Each row comes from the steps of one walk. Every step used is in the known rows, and no mark comes twice. Write the walk behind each row, first mark first.
Each row is shifted at random along 7 fixed directions that mean nothing.
Known rows:
neled/loke/zifom/megov/kapel/mota: [ -50  131   72   17 -172  197  -36   47   47  -47   -6 -102  199 -256
 -163  -81    0  -73  264  141  -73  -84  -33   58  -39 -210  273  -67
   77 -146  -65   73    0 -121  -87   99  -49   -2 -123   58   20  -25
 -113   55   60   -4   55  -14  225 -151 -336  -80   89  372   86 -166
  178   99  -22 -215   -7 -210   23]
loke/neled/zifom/megov/kapel/mota: [-164  156 -244  101  -86  130   -6  144  -67 -154    2   29   50  187
 -185  -28  -83  -25  133    5 -207 -128   75  -39 -203   53  110  -30
   72  -32  206   95   13 -285  -23  159  -12  105   65 -128 -104  131
  -35   38 -154  -82   97 -424   63   87 -192  -49   87  251  -60 -109
  -77   96   94    8 -136 -144  -77]
naki/zifom/fatot/vakev: [ -59  221  291 -196 -206  203 -136   36  117  301  198 -323  185 -306
  150  113  242  214  395 -100 -198   24 -109  278  131    6  403 -185
   -3  -52   37  -12  145 -277  -55 -177   80  -70  -61 -157  -47 -132
  -40 -200   17  112  201  211  172  -68  256   17   80  139   51 -266
  213  -94 -105 -181   47   83 -124]
situp/mota/kapel/megov: [-122  110  -12  253 -222   80 -233  165   65  197  121  143  -37 -347
  -42   73  105  -45  481   -2 -142 -154    8  275 -154   59   75 -190
   84 -248  -29  116 -117 -139 -107  -93   58   55 -118  -76  183   31
  146  103   36   42    8 -111  273  -10  -82   62  129  366   45 -190
   65  261  -24 -142   15  -32  -76]
situp/naki/vakev/megov: [ -53   31  -35   16  -62  123 -127  271  167  223   32 -211   20  -92
  192  -52  260   63  614  -93  -87 -176  -13  144   15    6  291  -96
   -5 -212    9   71   47  -82   -1  -87   16   12  133  -67  112   36
 -286   -6    3   61  -73   83  148  -88   26  106  -31  259  -59 -397
  101  133  -59  -97   19  145  -71]
vakev/megov/mimab/mota/situp/kapel/neled/loke: [ -89  218 -102 -244  -90   11  -60  103   -3   79  -66 -260  263  263
 -140 -237   -5   65  109   40 -259   23  -36  -66   98  -89  227 -119
   42 -177  309 -115  231  113 -117  260   26  -61   15  -68   68  -92
  127  153  -64  -49  -43   94  141   29 -217  -44  -38   59 -103 -186
  158 -211   69 -106 -155 -197  -76]
loke/zifom/megov/mimab: [-162   39 -181  -27 -131  325 -156  120   54  -32  129 -163   84  -98
   72   50   50 -165  263   86  -49  -99  -41   82  -62  -57  292  -58
  119 -344   19  203 -133 -143   80  128  -13  -53  -26  -75  -28   84
  -73    4  -96   54  105   20  178 -219  -43  -57  122  378  142 -167
  225  274  144 -135   44  -95   14]
megov/loke/neled/kapel/mota/situp/naki: [ -32   27  -51  -43 -300  257  -82  120  -55 -161  -70   21  123  190
 -244  -60   30   58  242  -18 -109  -76  -36   80  -32  -84  171 -167
  178 -167   41   24  371  -88  -46   70 -128  -60  -55   48  -51   15
 -238  211   83 -177  203  107  277 -166 -451  -99   36  357   58 -155
  306  -45  -13  -12  -91 -207 -109]
vakev/mota/situp/naki/zifom/megov: [-109  201  -85   16  -98  135 -137   40   56  121   55 -172   56  -19
  -26 -259  131   -8  256 -129 -173   19   43  227  103  -72  340  -99
   64  -73  125   31   77 -143 -140    5 -150  199 -117   35 -272    9
 -411  -68  -34  106    4   37   72   32 -133   95  106  224   14 -295
  106  -78 -138 -177 -136  173  -58]
mimab/loke/neled/kapel: [-172  341   10  120  -74  106  -11  142   53   51  106  -20   84  301
 -137   72  187 -114  324   54 -232  -35  -99   38   17   -4  147 -158
  122 -301   56  104  219 -217  -47   27   94  -16  -82 -226  -29   22
   68  -23 -143   15  167 -127  247  -95   70   35  141  343  -91 -139
  127  -25   36 -229   -2  -45 -218]
vakev/megov/mimab/mota/situp/kapel: [ -70  122  -49 -148 -264  112 -103   91  -42  -56   60 -157   87  131
  -14   78 -100  -94  430   12  -35 -173  -63  142  -65   57  165 -194
   65 -237   33   -1   21   14  -18   54  197 -180  120 -167  179  -72
   98   79   26  -55   67  275  329  -93 -112  -67   65  214   36 -254
  226  -28   12  -26   59 -166  -98]
fatot/zifom/naki/mota/situp/kapel/megov: [ -83   -5 -133  -25  -91  273    9  176   33 -222   45    8   31  198
  173  -17  146   81  412  -29  -38 -296   51  -18  -50  -26  222  -52
  219 -177    2 -156   65  -93   75  -18 -124   14   56 -217 -134   53
  -94   -4  -67 -141   89  146   43   14  -70  185   87  288   53 -357
  131  -52   96  -18    0  -65  -99]
kapel/megov/neled/zifom/vakev/mota/situp/naki: [ -50   97  -51  -75  -99  305  -99  270  -54   10   74   -1  159  128
   31  -81  162   34  230 -117  -75 -131  -23   80   69  -91  320 -190
  134 -257   29 -139  171 -122   14   -2 -211  -39  -15  -58 -117  -15
 -212   57  -38  -39  241   61  262 -205 -189  -20   -9  274  -86 -306
  339   94  -69 -103   -2   95 -152]
kapel/megov/mimab/loke/zifom/fatot/vakev/mota: [ -79   47  -44  -96   21  179   66  297   92  126   57 -162  188   10
  240 -125  318 -195  164  189 -121 -141  -52   33   77 -167  359    1
   37 -223  -23  -91   22   36   56  -81   20   88   35  -80 -274   48
  -47    0  -94   68  -26  112  128 -116   39    7   30  241   28 -269
  281   61    8 -184   68   61   -3]
fatot/zifom/loke/neled: [-198    3 -140 -121  147  152  162  339  114  -95   49 -216  141  236
  140  -25  305  148  341  108   59 -261   43 -207 -159 -119  306   37
   48 -343  179  140  -29 -160  115   36  -40   62  219 -235  -73  211
  -44  -74 -214  -83  -19 -125  -25   81  131   17  -16  259  158 -154
  -57  177  180  -81   86 -160  -88]
loke/megov/kapel/mota: [-152  177   87   32 -280  139 -176   19   -5   96  202  -64  152 -365
  -63   97  -60   49   88  -58 -275   31   -6  113  -51   54  160 -251
  -16  -26  107   70   13 -312  -96   38  262  -76 -138  -81   31  -93
   96  -32  -93   81  177 -263  208  -10  -21  -50  135  196  -18  -76
   -4  156  -15 -175  -36 -165  -91]
naki/mota/situp/kapel/megov: [-144   16 -161   12  -58  176 -119  142   59  -38   36  -63  153  245
   60  -73  177   82  287   17  -90 -132   62  -33  -58  -59  164  -87
   68 -134  148  -20  -29  -72    2  115   27   66   55 -106   96   89
   54   88  -92  -54  -75  -20    9   72  -31   79   43  210   99 -206
   57   91   72  -76  -64  -64  -47]
loke/neled/kapel/megov/mimab/mota/situp/naki: [ -76  133 -193   12  -89  147  -80  209   18   64   35   56   75   91
  -56  -70   24  -60  170 -128 -180 -105  -17   25   63  -18  184 -217
  149 -239  116 -103  222 -130  -36   -3  -32  -37   -9 -132 -206   37
 -149   74  -89  -29  146   94  276  -63 -110   52   52  226 -171 -273
  225 -115   -1  -74  -38   -1 -131]
loke/megov/neled/kapel/mota/situp/naki/zifom/fatot/vakev: [  10   92 -101 -118 -118  266  -59  101   17 -125  -22  -82   84   82
  -23  -82  247  156  204 -209  -82 -214   38   98   91 -120  392 -101
  144  -53    4 -155  269 -207    2 -127 -120  -32   90 -106 -239   -7
 -229  -11   33 -126  261  289  220 -112 -163   72   28  275  -32 -351
  208 -228   38    6  -30   63  -79]
neled/loke/zifom/vakev: [-190  160  157 -111   29  173  -31  241  100  212   47 -315  323  -11
    0  -74  194   47  181  193 -121   -2   25  -96   22 -103  457  -55
  -50 -114  159   21  -90 -156  -27  115  -13  -42  125 -131   22   60
 -175 -136 -171   87   63  -94   59 -132  174    0  -60  131   27 -136
  193   93  -37 -130  -12  -64 -114]
megov/neled/loke/zifom/vakev/mota/kapel: [-169  234  140  -91 -208  125 -164  226  -64  -13   40    6  233  -53
 -285  -65   99 -125  324  143 -109  -62   -7   35  -68   14  226 -131
   13 -185   62  -24   10 -112  -16   34   62  -74   55 -125  133  -19
   20   -2  -64    7  195 -216  195  -80   15 -135   45  245   64  -95
  281  130  -37  -75  -47  -80 -145]
neled/kapel/mota/situp/naki/zifom/loke/megov/mimab: [-198  176 -227   -8 -160  127 -153  -21  -15   16   71 -127   86   90
 -149  -98   26  -18 -103 -105 -322   34  130  203  -55   50  215 -215
  116 -111  198  128  103 -177 -206  148   36  -80   -3   37 -252   20
 -204   70 -114   -4  119 -141   34  -13 -162   14  126  112  -30 -103
  -31  -34   28  -49 -156 -143  -46]
situp/mota/kapel/neled/loke: [-181   55  -34   -3 -232   -8 -155  201  -42   43   27    3  155  109
 -286   84   61  106  367   67 -178 -164   62  102 -244  149   49 -171
   39  -91  262  172   46 -125  -97  114  136 -127  119 -135  346   30
  124  172  -53  -97  127 -163   89   87  -47 -153  -49  107   94   24
  -24  194  147   27  -39 -334 -145]
fatot/zifom/naki/kapel/neled/loke: [ -77  168  -17   41  -72 -143   50  178   27  201  -21 -203  -88   51
 -252  -58  230  205  276   45 -190  -50  127  428 -198  151  268  -54
   96 -107   51  142  -60  -91 -327   74  -70  -28  106   61  148   67
 -232   38   88  -14   40 -205   46  190  -68   19   76  152  -86 -123
    4  -13   26 -113  -27  -92  -57]
mimab/neled/kapel/mota/situp/naki/vakev/zifom/megov/loke: [ -73  272    5  -37  -69   -3  -66   49  -39   99    0 -122  -11   52
 -200 -136  130    4  220  -53 -153 -107  -12  320    5  -29  250 -164
  126 -170   78   -3  143   -2 -261  -74  -13  -16   81   67 -129    0
 -429   40   72    7  -31   32  234  -79 -315  -13  125  215  -77 -326
  109    6 -138 -110  -28  157 -155]
mimab/kapel/megov/loke/zifom: [-135   97 -150   14   51  294  -11  216   70 -249   31  181   14  -61
  216  -26   47  -46  168  189 -137 -210  -66 -140  -14  -89  309   60
  179 -329  -67  -80  142  -39   70   54 -108   56  -41 -248 -188  105
  157   20 -202  -44   -2 -100   38 -143  -60  136   69  455  -16 -306
  283  -16  144  -72  -88 -126 -108]
loke/zifom/vakev/megov/kapel: [-101  299   93  -77  -28  -20  -70  197   53  179   55 -224   51 -243
  -32    5  -50   73  321  -76 -136 -103   60  113  -91  110  382 -108
  -69 -124  102  -30 -128 -257 -177   24  147  -65  224 -131  192  -11
   19 -220  -55   16    0 -171  149   74  163    4   48   94 -242 -330
   86   -4 -181  -74   19   28 -123]
neled/kapel/megov/mimab/mota: [-132   86 -285  109 -192   48 -144  146   -1   60  -67   -1  110  -11
   -6 -116    4  -81  135  158 -223   13  -38   46 -105   39   51  -60
   77  -82  173   56  -58  -59  -15  155   93   12   39  -12  -21   92
   23  249  -78  -43   38 -177  115   61 -191  -64   50  206  -45  -62
  116   80   71  -29 -157 -150   10]
naki/vakev/mota/situp/kapel/megov/loke/neled/zifom/fatot: [ -44   98 -124  -16   30   67  -15  276   19  -41  -56   44  -57  507
 -142  -85  274  -54  131  -91 -209 -145   58  268  -65   11  181  -43
  101 -208  -54  -64   93   36 -148   25 -186   97  126    2  -39  165
 -179   97  -10  -36  -50 -187  155   18 -159   67  116  275  -91 -295
  142  -48   82  -50 -103   93  -71]
mimab/kapel/neled/loke/zifom/fatot/vakev: [-180  325  270  -66 -249  119  -95  154   58  248  180 -208  222  -76
 -174  124   46   17  209    5 -328  121  -36  200   16  101  296 -174
   -4   38  214   28   72 -282 -112   14  227 -103  -30 -158  133  -73
   81  -62  -70  100  184   -2   94   37  165 -152   33   44  -55  -57
  152  -43   -3  -83  -60  -59 -154]
zifom/naki/vakev/mota/kapel/neled/loke/megov: [-194   75 -100   71 -116  163 -153  247   54   42  100  -28  124  -40
 -155  -94  266 -172  297  -66 -210  -66   42   54   34  -67   74 -182
   82 -308   14   56  110  -73   28   19  -30   11 -120  -89  -31   31
 -315   57 -122  101  141 -128  167 -138  -50   63   63  334  101 -150
   61  246  258 -205  -86    1  -80]
kapel/mota/situp/naki/zifom/megov/mimab: [ -65  -38 -229 -119 -229  223 -151  -10  -32   -6  -17 -250  136 -130
  -56 -188   64   53  174  -43 -109  -54   37  175  -35  -64  302  -89
  121 -109  182   87  100  -60  -67  107 -111  -27   30   87 -156   14
 -316   97   54  -64   97  148   97  -76 -300  -53   75  206  104 -192
  158   34   12  -16  -75 -111   29]
kapel/mota/situp/naki/zifom/megov/loke: [-221   53 -206  -16 -168  239 -177  -36   33 -121   13 -166  161   43
  -80 -293   79   43  -33   -9 -261  161   -1   68  -30 -104  218  -47
   98    4  258  151   80  -44 -101  177 -129  171 -133  178 -294   84
 -356  158  -72   26  -47 -179 -142   80 -364  -76    3  242  249  -57
  103   87  -65  -61 -308  -75  -27]
fatot/vakev/mota/kapel/neled/zifom/loke/megov/mimab: [-106  262 -144 -220  -43    7  -42  159  -84  176  -12 -268  173  -96
 -153 -121   30  115  179   30 -223  -91   94   71   24  -26  334 -139
   25 -307  193  -60   84  -30 -134  121   -4  -82   96  -80  -91  -40
   -3   -5  -42  -15  123  -53  249  -70 -136  -27  136   62 -145 -194
    7  -16   56  -79   23 -106   -6]
mota/situp/kapel/megov/mimab/neled/loke/zifom: [-193  204   39 -192  -28  212  -40   98  -10   40  159 -222  344   90
  -10   -6   24   12   99  108 -200   26  -55  -93   54  -84  335 -186
   88 -336  175  -33  122  -68  -61  216  135 -202   20 -184   78  -37
  125   29 -155   51   43   31   74 -102   92  -63    0  104   -7 -124
  224   32   79 -147   22 -131  -88]
megov/kapel/neled/zifom/vakev: [-197  329  -87 -106 -164  294 -179  155  -55  -36   57 -111  227  157
 -136    7  -87   71   54  -53 -406  141  -76 -200   75   33  172 -130
  101  -81  317 -107  335 -331   48  205  -98   24 -148 -258 -153  -23
  112  -57 -217  -51  340 -234    8  -71  -47    4   33  181 -206 -178
  154  -93  110  -44 -283  -44 -160]
neled/loke/zifom/megov/mimab/mota: [-168  183 -106   56 -106   73  -30  160   15   42   98  -28   -9  -73
  -64   59  -25 -243  160  131 -161 -183  -25  183  -89   97  236  -95
   97 -155   39  131 -246  -43  -71   23   66  -61   48 -131 -141   54
 -129   22 -137  132   68 -111  237 -102  -38  -71   96  259    3 -136
  184   86   82  -95    5 -145  -94]
neled/zifom/loke/megov/kapel/mota/situp/naki: [ -67   17 -197  -93   41  314  129  157    8 -286   35    9   81  240
   91   63  -11   45  248  -86   29 -407   90  -79  -18 -184  308 -168
  165 -319 -127  -46  278 -182   25   -2 -199 -110   74 -236 -312   43
 -231  -48 -129 -156  222  221  173 -244 -204  110   23  329  -22 -379
   81  -64  106  -61   89 -205 -150]
situp/mota/kapel/megov/mimab: [ -72  128 -207  -39  -81  -27 -193  147   13  171  -56    8    4 -134
   32 -125   19  141  187   38 -269 -211   94   59  -56  102  243  -67
   42 -119  188 -130   84  -41 -109   30   -4   -5  124 -187  -76   28
  195   13  -99  -95    1 -123  140   86  -16  167  120  106 -225 -299
   39 -110  -11   25  -54 -106  -92]
neled/kapel/mota/situp/naki/zifom/vakev/megov/loke: [-259   35 -114  -15  169  263  -57  228  103 -123  206   37  103  303
  274   37  270 -131  136  -36  -18 -259   56    1 -153  -55  189 -149
   79 -235   22  127   28 -165   15  -48   66  -20  188 -134 -161  123
  -30  -60 -281    4  -32 -188  -49  -70  135   58 -141  256  218 -271
  148  272  -40  -78   12   56 -228]
kapel/neled/zifom/vakev/megov/mimab/mota/situp/naki: [-116  110 -243  -57   99  219   -6  342   43  143  115 -119   94  187
  112  -66  103 -169  201 -108  -59 -134  -21    4   87 -125  255 -181
  113 -392   83  -54  126  -74   45  -25 -135   67   10 -161 -274   72
 -192   -6 -155   49   98  143  229 -188  -49   47  -62  260 -116 -378
  298   41   39 -127  -17  150 -120]
vakev/mota/situp/naki/zifom: [-120 -146  -84 -190 -227  275 -184  105    2  -10   61 -271  410   51
   40 -169  166   74  403   31    4  142  -49   63  -36 -134  216 -145
    9 -149  162  163  163 -147   65  112   59   22    1  101   64   37
 -427  150   29    0   98  128  -69    0  -51 -179 -107  159  347  -37
  203  225  -44  -84  -80  -83   76]
vakev/mota/situp/kapel/neled/loke: [-227  224   16 -159  -78   15 -129  141  -24  125   73 -182  321  520
 -178 -134   89   86  -19   73 -335  126   64  -54    7   10  181 -171
  -46   19  380  -14  209 -105 -137  285  145    4   -9 -109   84  -31
  152   60 -220   22    3 -213  -55  157   47  -63  -41  -47   -6  -17
    1  -41   45 -122 -183 -145 -161]
vakev/megov/mimab/neled/kapel/mota/situp: [-162  259 -116  -92 -159  162 -130  -46  -68  153   20 -318  310  205
  -47 -234   -5  -12   99   52 -192  150  -18  -42   84 -168  143 -151
   30 -178  286   36  267 -142  -35  248  115   29  -59  -22  -20  -55
  113  142 -107  -78  -24  -78  125  -13 -212  -90   52  126  -12 -100
  178  -47  -14 -130 -208  -29  -65]
mimab/neled/zifom/naki/vakev/mota/situp/kapel: [-159  414  189  -99 -274   22 -164   96  -93  218  122 -322  236  334
 -266  -81  -26  -35  290  -41 -364  251  -22  198  110  109  159 -257
  -10  -41  177 -118  261 -157 -137   74  154  -34  -31 -139  -59  -80
 -363  -46  -48   86  165  -22  156   29   32  -19  154  -25 -173 -182
  129 -143 -165  -92 -139  160 -156]
fatot/vakev/mota/kapel/megov/neled/zifom/loke: [-154  376 -245  156    9  109  -54  217   -9   16  -18   60  -40  219
 -133 -150  181  -97  232  103 -202  -41    9  133  -56 -102  177  -39
  140 -329  -63   43   18  -59  -92   34 -240  254 -154  -20 -236   99
   57  139  -48   14  -21 -312  127  -14 -297   16  143  436  -54 -221
  132   77    3 -167 -194  113  -43]
situp/naki/zifom/loke/megov/kapel: [ -89  168 -118  -50 -257  181  -86   55   57 -280   34  -30    1 -183
 -116   50  -63  102  293 -202 -218 -134  -19  112  -44   56  223 -176
  154 -201    1   54  198 -212  -98   -4  -44 -135  -48  -98  -97  -32
 -251  -22    6  -70  267   81   74  -32 -183   33  105  309  -58 -277
   23  -73   75  -69  -48 -215  -63]

Which walk is each row?
[-193   19  -42 -170 -112  231  -73  290  -52 -134   43  -48  148  277
   -7  -47    8  -31   69   29 -139 -136   75  -51  -58   79  331 -112
   39  -12  178  -64  114 -118   10   45  -15  -37  186 -141 -226   86
 -307  -42 -199  -41  144  -51   -3  -57    3  -58  -74  107   34 -197
  262   12  -67  100  -96  -72 -199]	megov/loke/zifom/vakev/mota/situp/naki
[-241  133 -190 -129 -180  297  -92  128  -19 -145  152  -29  249  267
  -74 -146   90 -219   24  -75 -410   57 -102 -138   92   37   70 -191
  157 -270  323  -50  362  -28   57  132  101  -43 -146 -160 -293  -32
  -58  112 -223   47  140 -119   -5  -33  -40   -8   31  194   32  -95
  184  -16   88 -116 -150  -76 -135]	vakev/mota/situp/naki/kapel/megov/mimab/loke/neled
[ -58  352  -22  -12 -103   81   66  -50 -118   54   21 -191   85   33
 -350  -81  -46  -24  176  -70 -194  -42  -17  162   39 -111  279 -178
  130 -227   64  -16  169 -125 -240   85  -87   27 -115  -42 -136  -76
 -115  -20   54  -21   99  -33  357 -100 -336  -58  225  278 -149 -201
  126 -166  -80 -197  -62  -81 -136]	mimab/loke/neled/zifom/megov/kapel/mota/situp
[ -82   91 -494   54 -184   47 -144  136 -102 -186 -202  -20 -139  481
 -495 -123    7  -59  187 -132 -236  -74   75  232 -185  101   85  -75
  212  -45  174  145  149  -46 -212  185 -182   93   54  124   72  122
 -432  265  116 -121   21  -72  -36   70 -522 -107    5  322  -82 -196
   22   10  246   79 -333  -47    1]	mota/situp/naki/vakev/zifom/megov/kapel/neled/loke
[-116  187 -251  -25 -246  198  -94   63  -81 -440  -49  119   18  174
 -238  -43   -8   34  227 -193 -141 -209  -16   29  -52   54  146 -150
  251 -200  108  -16  200 -154  -20   54  -81 -161   73 -148 -134    8
 -236  165  -44 -183  327   98  180  -76 -315  -53   73  312  -29 -186
  115 -165  149   66 -148 -210 -145]	mimab/mota/situp/naki/zifom/loke/megov/neled/kapel
[ -98  374  -31   26 -252   93  -78  148   79  177  -65 -113   98  -29
 -283 -235   59  -50  157  -22 -458  127  -19  151  187   20  265  -78
  122   21  182 -163  204  -46 -133  -56 -108  153 -139   -6 -313    2
 -235   82   26   56   76  -33   11  113 -183   18   89  151 -228 -251
  299 -330  -73  -31 -268  137  -13]	situp/naki/mota/kapel/megov/mimab/neled/loke/zifom/fatot/vakev
[-205  153 -219  -52  -10  100  -73  208  -57   20  223 -104   41  361
 -118  135   97 -175   17  -48 -133 -116  102  260 -144   30  156 -259
   96 -449   36  191  -95  -79 -139  154  105 -117   31  -57   30   67
   58   56 -136   64   95 -124  241 -121  -41  -71  151  205   29 -117
    9  295  202 -181   99 -108  -41]	vakev/mota/situp/kapel/neled/zifom/loke/megov/mimab
[-267  204  -77  106 -112  134 -167   66   65  124   76 -313  242  159
 -379 -184   61 -134  119   51 -189  287   54  121  -72 -147  245 -105
   38 -181  254  273 -232 -113 -198  367   21  120 -146  191  225  107
 -182  149   -5  148 -117 -126   26   53 -232 -172   46  223  185   62
   24  260   31 -216 -178  -43   68]	mota/situp/kapel/neled/loke/zifom/megov
[-128   24 -233 -143 -109  -11  -90  171  -15   35   32 -277  138  353
 -268  -84  146   59   51  -85 -156  -83  163  203  -92   60  201 -180
   67 -181  204   65  -69    7 -141  185   61 -173  200   35  123   67
 -334   90  -49  -53  110  -22  134   50  -63  -73   69   26    1  -87
   54  114  181  -53   27 -214  -25]	zifom/naki/mota/situp/kapel/neled/loke/megov/mimab
[ -88  197  123  106 -324  157 -268  214   68  176   86  -45   40 -360
 -282  -53   89 -228  620 -133 -268    4  -75  296    4   49   74 -197
  149 -354  -20   64   85  -48  -89  -58  -40   17 -206   14  165  -73
 -312  136  136   98   42   28  309 -200 -215   -9   89  366    2 -263
  234  142   13 -146 -147   38  -23]	situp/mota/kapel/neled/loke/zifom/naki/vakev/megov
[-145  197 -210   57  -13   -1   11  198   26   31   42 -107  -33  228
 -123   20  146  -33  202  123 -112 -191   56  184 -165   24  242  -28
  136 -172  114  170  -79  -67 -126  101   41  -41  103  -84  117   86
  116   54  -78  -27   51 -126   95   92 -131  -41   67  250  -57 -132
   41  118  196 -101   42 -130  -80]	fatot/zifom/megov/mimab/kapel/neled/loke
[ -18  219 -113 -117 -414   96  -79   41 -166  163  -52 -323   70   47
 -344  -32 -143  -50  335 -133 -188   99  -77  419  -42  118  177 -186
   93 -139  169   93  -49  -39 -143  104   17  -51   39  121  152  -63
 -240  238  223  -21  120   79  414  -42 -401 -314   95  171  -36  -67
  315  -85  -13   45 -167  -78   24]	loke/neled/zifom/fatot/vakev/megov/mimab/mota/situp
[-102  104  216 -131 -183  198 -200  182  112   63   80 -162  184 -368
   20  -73  134   87  304  -19 -329   60  -76   52   75   34  314 -119
   79 -186   30 -182  147  -35  -57    5   -9 -147   -8  -82  -63  -34
 -351  -48  -10   66   86   62  106 -142   35  104  108  162  -58 -307
  189   14  -97  -88  -50   -8  -90]	situp/kapel/megov/loke/zifom/naki/vakev
[-100  118   46 -125 -136  217  -12  169   16  111  164 -205  244  157
  -54   55  -20   35  317 -243 -121  -20   25  155  -51  -13  240 -270
   -3  -98  137   35  139 -326  -56   -7  125  -75   97  -38   24  -22
 -207  -17  -14   -6  137   19  150   33  -11 -163  -76   61   -2 -189
  107   73 -164  -42   30   18 -111]	loke/neled/zifom/fatot/vakev/megov/kapel/mota/situp/naki
[-105  222 -137   30   34   41   71  236   -2  161  -19 -280  155  231
 -102 -210   26    7  212  -52  -73   -5   82   37  -14 -139  275 -128
   -9 -142  142  -20  123 -165 -121   40  -51  131  132  -10 -112   97
 -328    1  -39  -47  -10  -53   86   66 -191  -24  -63  137 -193 -297
  131   -7 -168  -69  -77  163  -86]	mimab/neled/zifom/vakev/megov/kapel/mota/situp/naki
[ -27  -25 -424   51  -65  159    3  266   17  -54  -69  -22  -55  208
 -145 -118  130 -135  113  -47  -52 -189    7  100   60 -165  225 -132
  207 -342  -53   37  145   95  -29   16 -240   72  -92    6 -230  107
 -360  217   14  -17  113  258  312 -202 -419   25    7  461  -41 -270
  310  -30  267 -118  -74  -80    4]	kapel/neled/loke/megov/mimab/mota/situp/naki
[  -4  169   70 -163 -179  255  -47   10   10   36   74 -186   83  -44
   78   54   26   29  319 -150  -42 -213  -18  134   67 -139  273 -186
   51 -117  -79  -91  235 -205  -28  -93    9  -28  -41 -145  -53 -138
  135  -89   32  -91   80  262  294 -125 -139    1   77  284   10 -380
  260 -154  -36 -126  -15  -18 -147]	zifom/fatot/vakev/megov/kapel/mota/situp
[-134   -9   50  -46   94  290  -64  271  201   79  192  -67  159  169
  108  -60  408 -185  162 -129  -48 -131   11  140   39 -193  308 -136
   40 -284  -89   68   31 -131   12  -77  -39   17   28  -33  -83   87
 -219    1 -143  116  -58  -25   64 -140  134  -13  -67  300  128 -277
  252  176   32 -211  -20  126 -114]	kapel/mota/situp/naki/vakev/megov/neled/loke/zifom/fatot
[ -64  -60 -155  -51  -72   82   79  171   61  -46  -85 -315  135  -75
 -134 -192  258  206  360   38  -13  -91   90  135 -107 -123  310    2
  117 -292   50  131 -100    0  -97  179 -124  -81  108  124  200   88
 -440  143  112  -63   90   36  101    9 -277    0  -10  274  135  -86
    0  164  201 -134   48 -204  111]	fatot/zifom/naki/kapel/neled/loke/megov
[-110  268  -75  119 -238 -102  -76   84  -54  168  -22 -157    6    9
 -459 -103    3   32   68  -64 -299   87   57  289  -15   55  204 -204
   64  -87  181   68 -109   23 -325  172   48   12  -97   87  182  -25
 -141  191   86   93   28  -66  328   45 -359  -65  118  206 -117  -43
   23  -61  105 -138 -160 -138  -32]	mimab/mota/situp/kapel/neled/loke/megov
[-113   33    4  -25  -54  184  -86  359   27   80  125  -51   64  -68
 -186  -15  237 -157  278  -63  -24 -116   68  160  -54  -28  233 -155
   86 -330   18   23   65 -136  -69  -47  -28   48   -6  -59   19   98
 -217  -35    5   61  110   92  190 -143   10   25   30  314   42 -275
  260  151   52 -145   39  129  -32]	loke/zifom/vakev/mota/situp/naki/kapel/neled
[-114  112  -57   14 -221  261 -307  152  -11    9   89   10   93  200
 -153   49  206  -26  238 -131 -214  -56  -23   67   22   25  141 -235
  115  -53   48   -8  302 -242   16  -54   59  -62  -26 -122  -88    5
 -171   79  -59  -19  220  -10  185 -158  -80    3   59  282  -45 -230
  207   31   10  -25 -140   87 -164]	megov/neled/kapel/mota/situp/naki/vakev
[-192  150  -90  -36 -151  105  -88  273  -51  -11  103   -3   17  566
 -181   35   87  -65    1  -97 -240  -66  125  250 -126  218  298 -161
   28  148  154   53   -3 -237 -112    4   79   -2  176  -77 -139   90
 -251   32 -157   32  139 -199  -26  140   83 -171  -64   50  -41  -91
  184  -18  -48   95 -149   30 -197]	megov/neled/loke/zifom/fatot/vakev/mota/situp/naki
[-135  192 -335   17 -290  246 -217   61   -3   20  -38 -151   92  360
 -202 -245   32 -178   39 -164 -390  232    6  171    3   31  103  -96
  132    4  286   91  247 -174  -49  140  -18  198 -103  140 -229   51
 -180  224    1  -31   22 -146  -11   92 -323  -75    8  223  -11 -132
  205 -128    4   46 -398  104   67]	loke/neled/kapel/mota/situp/naki/zifom/fatot/vakev/megov/mimab
